Rows near named flat spaces through zero (a row that begins with a name and a colon came from that space):
fam-luz: [ 272   93 -143  101   -3   87    1  200    1   13 -200 -180 -484  330
 -179  178  151  149 -289  312  161 -196 -112]
dedu-tatut: [-198  -53  189  -44  261  -27   45   35 -524  -71  -75  192 -151  -48
  -47  -23  193   93 -177  -11 -183 -230  -23]
fipar-gar: [ 413  284  162  146  365   85  249   76 -463  129  -53   24 -270    9
  -62 -205 -160  253 -302  222   35 -276   25]
nevu-kas: [ 270 -227  134  109  249 -155  280  214  -15  -51  400   63   26 -157
  -61 -305   35  176   86 -155  113 -271 -150]
nevu-kas: [ 180   81  114   79   72  106   53   25  106  115   55  -49   36  -57
  -16 -223 -232   70  -14  -80  159   -3   44]
dedu-tatut: [ 175 -130  137  -80  335  -10    3   -8  157   87  325   59 -121 -207
 -197 -102 -248   71 -292  -26  -25  -12  465]
fipar-gar: [-125  289 -229   -8 -467 -224   82 -232  -90  -49  -39 -182  459  103
  244   67  172 -304  451 -208  -56  343 -301]
fam-luz: [-116  -97  218 -124  246 -293  -19   84 -392 -167  275  153 -126 -135
 -126  -39   89   24  -16 -201 -111  -74   84]
fam-luz: [  17 -253   47  -72  110 -418  187  224 -441 -200  389   67   37 -124
  -87   63  142   89  111 -311 -162  -48 -101]
fone-silur: [ 186   15 -205   92   -8   -5  190  129 -161  111  -56  -18  -84   78
   57  123 -105  234 -134   68   30  -92 -154]
fipar-gar: [  11   32 -120  -11 -186    1   36   30  -80   -3 -125   15   35   12
   63  154 -136   10   40  -83   -1   14  -20]
dedu-tatut: [ 178  195   23   34  140  212  -29 -170  183  189 -103 -179   21  -20
  -76 -119 -133  -49 -220  200    2  120  300]
fipar-gar: [-383  186   27 -151 -274  -39  -66 -190 -244 -146 -161   -9  192   39
  181   41  500 -187  217  -86 -244  211 -192]
fipar-gar: [-329 -501  -83  -41  230  258 -452   38  682   79 -214  138 -248  -81
 -212  173 -276   10 -311  172  183 -190  411]
nevu-kas: [-112   61   49  -22 -107   75 -212 -159  399   20    2 -135  206  -15
   23 -116  -13 -210  188   -2   69  271   83]
fone-silur: [ 242   56 -280  -45 -304 -281  223  157 -148  -19  247  -72  -10   80
   75  259  -72  141   73 -210   -5  157 -164]
fone-silur: [ -17 -124  -36   -7  -23  178 -104  122  274   -4  -74  -58 -248  140
  -63   65  254  128 -157  200   48  -49  -71]
fam-luz: [-144 -138  -26  -92  -61 -243  -21   98 -133 -104  239   21  -54   75
  -38  149  183   19   43 -172  -81  107 -129]
fam-luz: [-208 -119  -32 -118   56 -136 -267  107  -25  -70   18  112 -219  -21
  -53  216 -129   85  -52  -12   26   54   93]
fipar-gar: [ -87    9  -75 -129 -118 -119 -201   30  191  -73   57  -93 -131   18
  -86  111   64  -42    9 -106   97  143   98]
fone-silur: [ -97   -8   14  -96   75  -88 -178  -74  230  -13  141   29  -88  -67
  -62  -30  -22  -59  -29  -25   83   62  175]
fone-silur: [ 325 -212   88  105  318  -91  267  278 -315   58  218   67 -135  -99
 -180  -46 -319  265 -225 -149   34 -267   78]
fone-silur: [-388  -42  -13  -39 -170   42 -225  -53   -8  -88 -329  120  146  -71
  119   75  -92 -131  232 -135   50  -17  -59]
fone-silur: [ 308 -222 -236  102  134 -393  417  348 -444   38  384  212  -34 -115
  107  137 -358  443    9 -198   36 -225 -278]
nevu-kas: [ 147 -151    7   45  100 -119   80  241 -319 -123  -57  -76 -102   -2
 -182  122  -19   60  -39  -50  -35 -165   12]
fipar-gar: [ 176  -58   40  102  -79   27  204  121   48   29  153   63  -18   64
   27 -109  -68   95   43 -146  140 -157 -201]
fone-silur: [ 155 -270  248   57  549  125 -170  118  171   27   21 -179 -321  -14
 -526 -119  -53  -40 -442  157   78 -214  484]
fone-silur: [ 158  187  121  -14   93   88   80  -76  -37  114   58   21  -33  -94
  -12 -169 -193   51 -142  -66   41   -1  188]
nevu-kas: [  -9  -49  -50  -39   -2  151 -169  -70  365  114  -81   26   67 -159
    3   27 -415  -16  -49    1   92   99  328]
fone-silur: [   3 -323 -170  -25   13 -280   96  349 -198  -88  266  210 -245   30
   24  275  -45  341  -31 -102   14 -153 -254]
dedu-tatut: [ 264   51   39  135  336  117   91 -113  221  158   12 -157  -42  -30
 -193 -272  -36  -57 -247  174  139 -187  229]
fone-silur: [ 144  -57  103   17  251  -62   -1  200 -227  -44   60   87 -293  -23
 -119   19 -112  199 -155   99   28 -181   50]
fipar-gar: [ 152  -60 -172   30  -43 -341  218  137 -526  -41  162  136  183  -82
  139  292 -415  112  182  -99 -186   81  -95]
fam-luz: [ -99   78  117   20   73  375 -266 -181  348  116 -335 -129  -39   53
 -124  -86  -51 -177 -186  218   56   50  296]
dedu-tatut: [  66  -84  -70   72 -144 -350  345   68 -393 -128  216  -97  432  -53
   69  -39  146 -105  375 -380 -117   36 -321]
fam-luz: [-105 -256   56 -172  268 -175 -204  198  -35  -70  243  184 -431  -87
 -206  181 -107  209 -293  -46    5  -78  263]
dedu-tatut: [-114  -48  -33   29  -58  144 -196   44   76  -21 -311  -74  -73  102
  -61  139  -26  -52  -22  126   38   -4   19]
fone-silur: [ 120   -3 -138  -15   -8  -31   70   49   46   90   57  -37  -48  -34
  -15   65 -143  122 -126  -68   55   18   77]
dedu-tatut: [  14  -91  187    5  270  185 -205   45  116   82 -112 -120 -105  -74
 -256  -80 -229   -1 -244   21   57   22  370]
nevu-kas: [ -72  112 -152 -133 -296 -127  -26  -24   17  -86   22  -41  100  -41
  150  123  129  -12  193 -118  -53  220  -78]
nevu-kas: [ 109  163  348   48  103  407   14 -188  196  116  -62  -84   23   47
  -85 -331  105 -137 -168  145  -49   23  192]
nevu-kas: [  80 -132 -302    0 -223    4  -48   53  671   69  144  -13   68  -65
  156   35 -133  119  158   11  243   90  -79]
fam-luz: [   8 -148  123  -46  272 -341  -41  159  -85  -84  438  136 -212  -84
 -137  -88  -84  116   -8 -189  137 -102    8]
fone-silur: [ 230 -320  196   92  200  -87   83  279   88  -88  317  -56 -154   29
 -301 -129  -15   41  -46 -162  147 -213   10]
fam-luz: [  75   -7  371  -30  343  -90  -93  174 -425 -175   79  -12 -380   65
 -321  -50  152   11 -189   69  -79 -147  135]
dedu-tatut: [-179  161   61 -119 -255 -195   23   73 -454 -170   48   34  -62  134
  100  111  326   23  158 -220 -122  133 -318]
dedu-tatut: [-368  270  146 -113 -267   80 -151 -347   26  -93 -198 -179  403   -9
  118 -180  451 -405  309 -132 -166  339  -40]
fam-luz: [ 327 -231  160   75  235   29   29   44  588   41  456  -49  -58  -59
 -228 -264 -128  -51  -63   39  186  -82  235]
fam-luz: [ -39  109  -37  -50  -33 -278   98  151 -650 -107   28  166  -99    1
  134  184  -43  194   86  -97 -117  -16 -238]
fipar-gar: [  49  -87   34  184  229  141   64  -63  134  143  -78   75  146  -80
   33 -209 -255    2    0  111  121 -203   -2]
nevu-kas: [  -9   90   58   54  158   -4  -36  -30  -27   46   -7  -55 -129   95
  -75 -120  111    3 -104   81   95  -71  -57]
dedu-tatut: [  62  141   24   16  -92 -134  216  -93 -353  -43   83   -6  269  -17
  122  -24   62 -104  191  -85 -198  106 -123]
dedu-tatut: [  77    2 -304    8 -386 -283  265  252 -441 -118   39   50   -5  155
  208  346   88  206  208 -169  -65    2 -497]
fipar-gar: [-139   13  352   -1  549   55 -139 -191  -77   36   71   89 -108  -99
 -182 -309   99 -109 -231  192  -70 -133  276]
fipar-gar: [  25 -131  -27   13 -104  -43  -83   24  460   -8  163  -84  140  -73
  -41 -110 -135  -96  192 -204  224   74   39]
fam-luz: [  90  116  -61   16   14  283   37 -191  146  146 -268  -31   51  -56
    8   -7 -124  -70 -207  181  -55  -47  283]
fam-luz: [ 173   -4  -58  133  -97  154   80 -122  485  154   74  -43  343  -83
  145 -197 -295  -79  206   23  141   96    2]
nevu-kas: [ -10  195 -402  -10 -453   40   28 -133  289   82  -98  -49   43  233
  281  253  146   -4   99  200   13  205 -272]
fipar-gar: [  48  230 -219  -76 -413  -81  149   93 -449  -84 -201  -42    5  110
  200  322  115  114  103  -59 -173  145 -247]
dedu-tatut: [-251  246   28  -78  -77  129 -204 -193  126   53 -164 -139  -32  120
   47  -83  349  -85  -52   94   -1  214  -50]
nevu-kas: [ 101 -245  213  100  221 -296  171  266 -499 -193  228   94  125 -134
  -88  -91 -123   43  252 -226  -57 -183 -159]
dedu-tatut: [  83  -16  -36  106   29   -9  270  -23 -298  -14  -89  159  187  -90
  149  -30  -67   15  110   40 -111 -232 -136]
fipar-gar: [-235 -124   44 -136  151 -197 -154  256 -429 -135   54  282 -484   48
  -34  253   66  303 -184    6  -47 -150 -112]
dedu-tatut: [ 395  301 -176  121 -206 -112  437  -57 -152   80  117 -142  253   22
  184 -139   24   24  175  -98   37   21 -260]
nevu-kas: [-104 -202  141  -42  156 -107   95   63 -152  -63  265  399   34 -228
  153  -91 -134  162  103 -102  -77 -174  -66]
nevu-kas: [ 119  278  208    6  -29  255  -24 -138   64   66 -105  -78   21   21
   19 -189  -11  -78  -33  119  -25  117  122]
fam-luz: [ 188  156  198  121  222   85  -19   -6   62   50    1  -24 -144   24
  -92 -284 -107    1  -46  121  213 -165   25]
nevu-kas: [  48  102   44    4  -37  269  -64 -161  280  148 -133 -116   70    8
  -50  -72 -132 -114 -141   49   19  120  255]
fone-silur: [ -88 -229   21    0  311  292 -230   70  414  154 -148   -8 -364    0
 -234  -37  -35  168 -471  171  181 -204  279]
fipar-gar: [ -88   44 -192  -71 -143 -371  203  222 -720 -121  127  283 -267  151
  206  355  144  322    9  -90 -137 -110 -472]
[ 140  160 -330   -8 -718  176  217 -127  333  113  -63 -205  398  159
  283  200   26 -107  219 -131  -86  401 -184] : nevu-kas
[  63  114  -49  107   79 -146   41  112 -451    4 -162 -141  -44  118
  -81   80  -86   37  -13  -30   40  -33 -141] : fam-luz
[ 294 -106   83  138  109   52  227  -64  208   68  208 -118  282  -75
  -86 -233  -96 -144   62  -24   -7  -32  110] : nevu-kas
[ 207  144   98   73    4   71  140  -51 -220   -7  -85 -130   80   73
  -67  -32   25 -127  -15   91 -132   14   55] : nevu-kas
[-231 -165 -411  -94 -343  -31 -148   42  386  -17 -175   42   -7  -20
  128  302  -30   47   80 -107  155    7  -64] : fipar-gar
[-164   38 -454    1 -639  219   21 -128  292   43 -499 -133  363   85
  284  309   60 -141  228  -26  -33  165 -179] : fipar-gar
[ 289  -33  109   59  357  127  -32   -2  383  136   94  -96  -81 -215
 -207 -303 -293   53 -208   55  232 -136  401] : nevu-kas
[-310 -305   -4 -135  305  452 -283  -10  452  193 -309  271 -202 -356
   11  -28 -247  313 -451  141   51 -208  463] : dedu-tatut
[  -5  -83 -120   82 -142   17 -151  224  107 -122 -237 -121 -222  225
  -70  169  149   36   85  150  179 -112 -254] : fone-silur
[  -8 -195   14   73   78  -17   75  194 -260  -77  -76   85  -31   12
    5   89   20  130   30   56  -77 -170 -174] : fone-silur
[ 356  275  -95  109  -83  185  184 -207  286  182  -14 -232  111  108
   15 -140   18 -117  -87  206   39   89   81] : nevu-kas
[ -43 -125  276   36  401   10   95  177 -620  -28  -41  301 -230  -99
  -70  -50 -142  242 -225   -1 -116 -356    9] : dedu-tatut
[ 389  -48  183  205  256 -151  160  101  244  -48  420  -90   13   -4
 -121 -429   44  -30  204   46  270 -196 -167] : fone-silur
[  -1   76 -219   22 -206  -76    5  -33   98  -12  -77   56  117  -22
  204   94 -124   -3  230   39   83   24 -150] : fam-luz
[-208  111  157  -62    1  372 -278  -65  -72   -7 -525  -59 -199  100
 -113  102  100  -84 -244  216 -106    3  223] : fone-silur
[ 332   51 -218  236 -152  -60  336  -12  245  162  184 -157  336   61
  150 -190 -139    7  239  -97  221    5 -327] : fam-luz
[-388 -146 -114 -106 -236   57 -131  -20 -143 -100 -289  161  186  -59
  209  301   36  -27  167   10 -250  113  -78] : dedu-tatut
[ 122 -170  327   14  595  278 -183  -73  507  151   89 -100 -162 -241
 -393 -424 -148  -34 -416   96  171 -172  630] : fone-silur
[  11  221 -169  117 -230   67  224 -246  -95   37 -288 -185  497    4
  217  -96  207 -230  275   38 -118   74 -210] : dedu-tatut
[-124 -181  183  -18  245  -83  -81   32  -68  -95   76  -47  -11  -65
 -215 -116  166 -102  -40 -101  -30  -83  111] : nevu-kas
[-253   22  -70  -84  -52 -176  -42  164 -475 -126 -153   65 -186   54
   53  170  258  179   -2 -119  -43  -73 -274] : fam-luz
[-225   23 -423  -93 -471 -184    1  -77   32  -54  -85  114  255  -11
  363  349  -22  -21  334  -73  -78  203 -254] : fam-luz

Rows near named flat spaces through zero (a row that begins with a name and a colon came from that space):
zogi_nuket: [-236 -151  -39   58 -139  187 -128 -278  182  -48 -150  -31   21   98
    8 -101 -119   50   68  -21  -22  132  160]
zogi_nuket: [ -69   58  181  660 -341  403 -485 -103 -101 -434 -131 -311  111 -190
  488  174 -174  258  161 -187  -67 -196   53]
netib_gud: [  11  -92   80 -129   20  162   65 -206 -291   20   46  152   71   39
  -64  -33   74   91  -67   26  136 -166   11]
raba_pena: [ 168  214 -292   72 -248  128  183 -110  115  395  170  314  368   96
  253  104 -122 -262 -117  289  278 -243  108]
netib_gud: [-194  -77  -75  159  106  142   87 -262  181  -65 -258  -41  -43  196
   68    2  181    7 -125 -119  -82   91  232]
zogi_nuket: [-334 -142  306  108  170  129 -417  -49  176 -497 -486 -272 -552  -96
   47 -127   16  306  103 -199 -421  508   48]
pizof_kuvi: [  13  -65   54   73  -20   48  -11  -80  -35 -236 -116  -96  -57  -25
  -47  -41  146   98   35  -48  -65  -23   57]
netib_gud: [ -20   -9  -45  123 -110   25    9  -69  166 -114 -124  -35   34 -125
   88   25   83   22   15   47 -102  -42  168]
pizof_kuvi: [ 161   32   55  258  -40  131  -38  -27 -128 -171  212    1  124  -62
  -91  -85   38  148  -99 -230 -146 -219 -125]
raba_pena: [ -67  197  -98  381  136  -51  -15  159  307  -32 -155 -198 -168  269
  325  253  -38 -171  -63 -135  -49  106  133]
zogi_nuket: [  53  -97   58 -712   28 -415  146  364 -104  371   87  178  -77 -303
 -113   19  -86 -174  171  260   74   99   36]
raba_pena: [-186 -140  170   80  -59   80 -368   18 -104 -218 -275 -277 -149 -409
   97   27  -18  286  250  -11 -191  132  -39]
netib_gud: [-296 -215  -45  -36  321  136   45 -335   95  -32 -278  -21 -181  289
 -225 -122  172   95 -163 -174 -111  249   61]
pizof_kuvi: [ -98 -359   57 -277  -93    5   62 -244   83  -97  115  182  149 -199
 -441 -308   17  156  -60 -155 -264  -70  135]
pizof_kuvi: [-160  168   91  790  462  291 -211 -138  144 -509 -387 -315 -286  228
  227  140  306  248 -375 -478 -376  147 -129]
zogi_nuket: [ -35  -85  111 -384   76  -95  270  -92 -233  159  157  157   10  -54
 -229 -189  211   66    0  111   87    7   -5]
pizof_kuvi: [ 144  245 -173   18  244 -220  300  145  140  262  328  130   73  255
 -192  -53   72 -187 -267  -18   42   21 -260]
zogi_nuket: [-185  -78  180  134  -23  142 -341    9 -108 -249 -287 -328 -317   18
  155   10  -83  174  287  -82  -39  258   10]
pizof_kuvi: [ 131 -140   -3 -495   41 -241   27  128 -177   64   40   81   10 -190
 -382 -109   17  -12   87  205   91   42 -250]
raba_pena: [ -50   48  136   69  209 -144  -34  186  -19 -132  -14 -172 -251   -8
   -1   86   54   73   16 -108 -112   72  -59]
zogi_nuket: [ 106  -23  -43  -11  -27   65 -201   68 -214   75   18   67  204  -73
  113  289 -250  -58  -53   52  211 -287 -150]
raba_pena: [ -27 -104 -107  180 -146   97   62 -203 -121  -33  -19 -118  228   -7
   48  173   75   43   78   44  178 -348  159]
raba_pena: [ 177  118 -230  244 -291  206   47 -137 -127  190  125   66  396   47
  223  160  -73 -107   24  165  311 -375   32]
netib_gud: [   2   -2  -77 -422  147 -363  199  213  182  247   43   88 -162  -90
 -267 -145   63 -125   43  185  -82  281  -62]
pizof_kuvi: [-250 -112  -35  244  238  114   -3 -243  236 -129 -177  -68  -73   43
 -100  -48  166  160 -219 -256 -315   94   82]
netib_gud: [-187 -231 -201  -96  366 -135   99 -110  430   36 -129   45  -35  142
 -477 -215  107  -35 -311 -333 -395  297  -59]
netib_gud: [  16  178 -486  322  499 -328  288  258  481  293   -4 -221    0  688
 -138  170   69 -446 -319 -386  -30  228 -168]
zogi_nuket: [ 104   96   63 -123 -333  -52   -7  132  -71   92  173   81  161  -46
  249   87 -224 -158  175  200  269 -138  107]
zogi_nuket: [ 333  146  165 -349  -77 -215  165  279 -337  154  444  301  155 -365
  -66   12   -8   -9  -34  234  117 -327 -182]
raba_pena: [  46 -273  197 -562 -170 -158   39  101 -221   84  171  173   88 -489
 -276 -260   -4  115  177   16 -157  -19   49]
raba_pena: [  72   36  189  140    4   90 -185  121 -261 -209 -110 -146 -156 -195
  193  123   46  164  113  -47  -60  -79  -24]
netib_gud: [ 246  117  104   26 -111  -25   21  193 -374    2  183   28  142 -100
  249  306  -58  -54   47   86  269 -438    6]
netib_gud: [ -14 -299  -84 -647  261 -237  215  -22 -126  266    3  197  -23  -64
 -558 -183  130  -27  -57   73   -9  108 -120]
netib_gud: [  23  152  -52  125   78   19  117  -16  107  150   90  208  119 -159
  174  159   48  -13 -253   76  -80 -211   67]
netib_gud: [ 208   37 -104   62  -28   79  118  -37 -178   36   33   44  136   50
  -19    7  143  -36  -43    1   95 -177  -38]
zogi_nuket: [ 118  107 -323   77 -144  -41  280  -68  131  243   95   46  246  395
   83  137  -28 -334   -8  157  370 -182  153]
zogi_nuket: [  37  -77  199 -285  -90  -54  -72   20 -105 -134    4  165  -65 -401
  -49    4  -19  146   49  243  -55 -128   43]
netib_gud: [-239 -137  -82   93  158   47  101 -283  303 -155 -272  -67 -132  189
 -127  -76  206   45 -121  -92 -163  167  206]
pizof_kuvi: [-168 -179  -98  -85  165 -117  137 -189  376 -172 -174  -38  -79  146
 -387 -254  213    9 -141 -130 -239  280   42]
pizof_kuvi: [  -1  171  100  386   79  113 -140   69   36 -145   35  -51  -21  -27
  263  165  -52   76 -161 -186 -137 -110  -39]
raba_pena: [-286 -401   78 -489  445 -322  231  -58  198 -120 -257  -85 -430  -20
 -646 -353  387  142  -24 -211 -442  470  109]
zogi_nuket: [  -2   87  298  218 -122   56 -309  163   36 -424  -99 -208 -319 -286
  167  -94  -27  247  201  -69 -311  178   -3]
zogi_nuket: [  11  133 -205  195  198   31  -12   40  -23  213  -33  -13   59  362
  214  419 -174 -219 -160   32  319 -189  -68]
pizof_kuvi: [  44  195 -157  194  330   -4  257  -51   -1  152   69   31   13  398
  -15   98  199 -119 -296  -71  132  -41 -137]
raba_pena: [  22  132   27  407 -110  140 -269  116   76 -162  -86 -178  -28  -16
  339  162 -168   13   56 -140  -81  -17   15]
raba_pena: [-144  -14  110  142  214  -67 -241  178  253 -232 -231 -235 -417 -148
  -65 -130   29  174   48 -231 -486  428  -81]
zogi_nuket: [  33 -168  -29 -356   78 -114   -2   31    0   33  -95  124    0  -72
 -231  -61  -16  -57  -45   41  -25   79  -62]
pizof_kuvi: [ -61  189   17  609  285  241 -187  -40   48 -175  -88 -207 -233   37
   94   -6  134  262 -163 -286 -342  120 -211]
raba_pena: [ 128  163  138  133 -115   31 -214  190 -187  -91  132  -91  -18 -173
  139   30 -127   97  127   47   34  -41 -230]
pizof_kuvi: [ -99 -108  -92 -108  145    3  187 -220   36   36  -96   32  -86  167
 -216  -74  188   23  -52   71   35   46   82]
netib_gud: [ 218  270  212  539 -182  179 -483  336 -205 -311  127 -261  -48  -96
  402  171 -315  111  141 -227  -47 -112 -266]
raba_pena: [ 115  213 -266  102   28  -93  233   31  197  244  160   56   91  278
  -42  -22   29 -216  -90  110  136   29  -82]
pizof_kuvi: [-234  273  -31  654  359   86 -174   10  391 -250 -362 -299 -345  201
  358  271  105   63 -217 -141 -228  237  -23]
raba_pena: [-181 -150   61   81   89  169 -150 -259  -90 -213 -210 -107  -52   33
  -68   32   60  189  -25  -23   22   -7  -37]
netib_gud: [ 133 -224  151 -807 -118 -195  187   80 -505  308  306  304  185 -157
 -290 -119  -82  -74  151  222  344 -170  -58]
pizof_kuvi: [  36 -181  -71 -149    4   67  -39 -136 -201   21  -34   30  115    1
 -222  -19   -7   46   17   34  121 -112 -110]
[-112    4  121   81  -26  206   83 -306 -141 -114   49   23   58  236
   14 -128  130  102  -66  -40  152  -17   25] : zogi_nuket
[-102  -68 -198  136  108    8  228 -285  300  -64  -23   22   89  357
 -215  -52  140  -80 -222  -99   -4  -36  124] : pizof_kuvi
[  63  178  155  357   79  123  -95  -22  -81 -330  -59  -29  -60 -105
  269  275   98  151 -174   27  -23 -292   -4] : zogi_nuket
[-105 -156   55 -298   70  -31  108  -91  -75   67  -98   74  -72   25
 -100  -80   98   -1   21   30   31  101  120] : netib_gud
[-163  -41  150 -120   20   16   30 -106   11   89  174  140 -110 -317
 -136 -187   28  257   15   94 -231   29   40] : zogi_nuket
[ -55 -471  280 -774 -262  101 -127 -288 -563   -8   19  299  120 -619
 -354 -184  -50  341  255  397  142 -246   25] : netib_gud
[-130  -26   16   65  188   58  213 -274  313 -120  -37  236  -32  -11
 -109 -105  241   96 -375  -88 -309  -27  206] : netib_gud
[  -2  -66 -141 -156  -60 -107  131   20  176  112   10  -87 -125  223
 -277 -348   42 -104  198  -40  -60  374   16] : zogi_nuket
[ 257   74  -35  -36 -152   19   42   84 -218   16  136  -10  128  117
  -53 -126   18  -88  100    2  181  -22 -169] : raba_pena
[-199 -216  -91 -475  289 -113  380 -261  -12  312   37  160 -141  184
 -532 -341  277   41  -53   82   -8  259   13] : zogi_nuket
[ -20 -244  -43 -297 -114  -30  186 -193   65   47    9  232  259 -181
 -199 -130  108  -17  -99    5  -78 -137  212] : netib_gud
[-399 -133  -11  205  210  211   45 -392  350 -138 -345  -66 -254  259
    3 -133  198  125 -148 -208 -279  308  312] : pizof_kuvi
[  91  -69 -124 -255    4 -171  277  -18  -60  170  175  100  176  183
 -236  -28   53 -172  -31   67  228 -128    0] : netib_gud
[  25  202 -149   84  103    3   97   79   19  325   97   43   55  292
  153   72  -70 -201  -89    3  182   85 -107] : pizof_kuvi
[  19   99  166    9   52  -63 -163  274  -43  -67  -80  -95 -213 -122
  206   65  -64   12   84  -59 -109  165  -46] : raba_pena
[ 109   29 -134 -319 -140  -29  168   -6 -265  345   33  135  152  288
  159  219 -131 -307  138  364  624 -174   89] : pizof_kuvi
[  75  164 -176  147  -16 -132   85  179  203  157  125  -82   94  240
   55    7  -83 -234  -14  -94   56  105  -75] : netib_gud
[ -61 -177  299  -62 -521  261 -392 -129 -299 -307 -133 -104   43 -422
  238  -41 -184  264  431  183   88 -102  160] : netib_gud
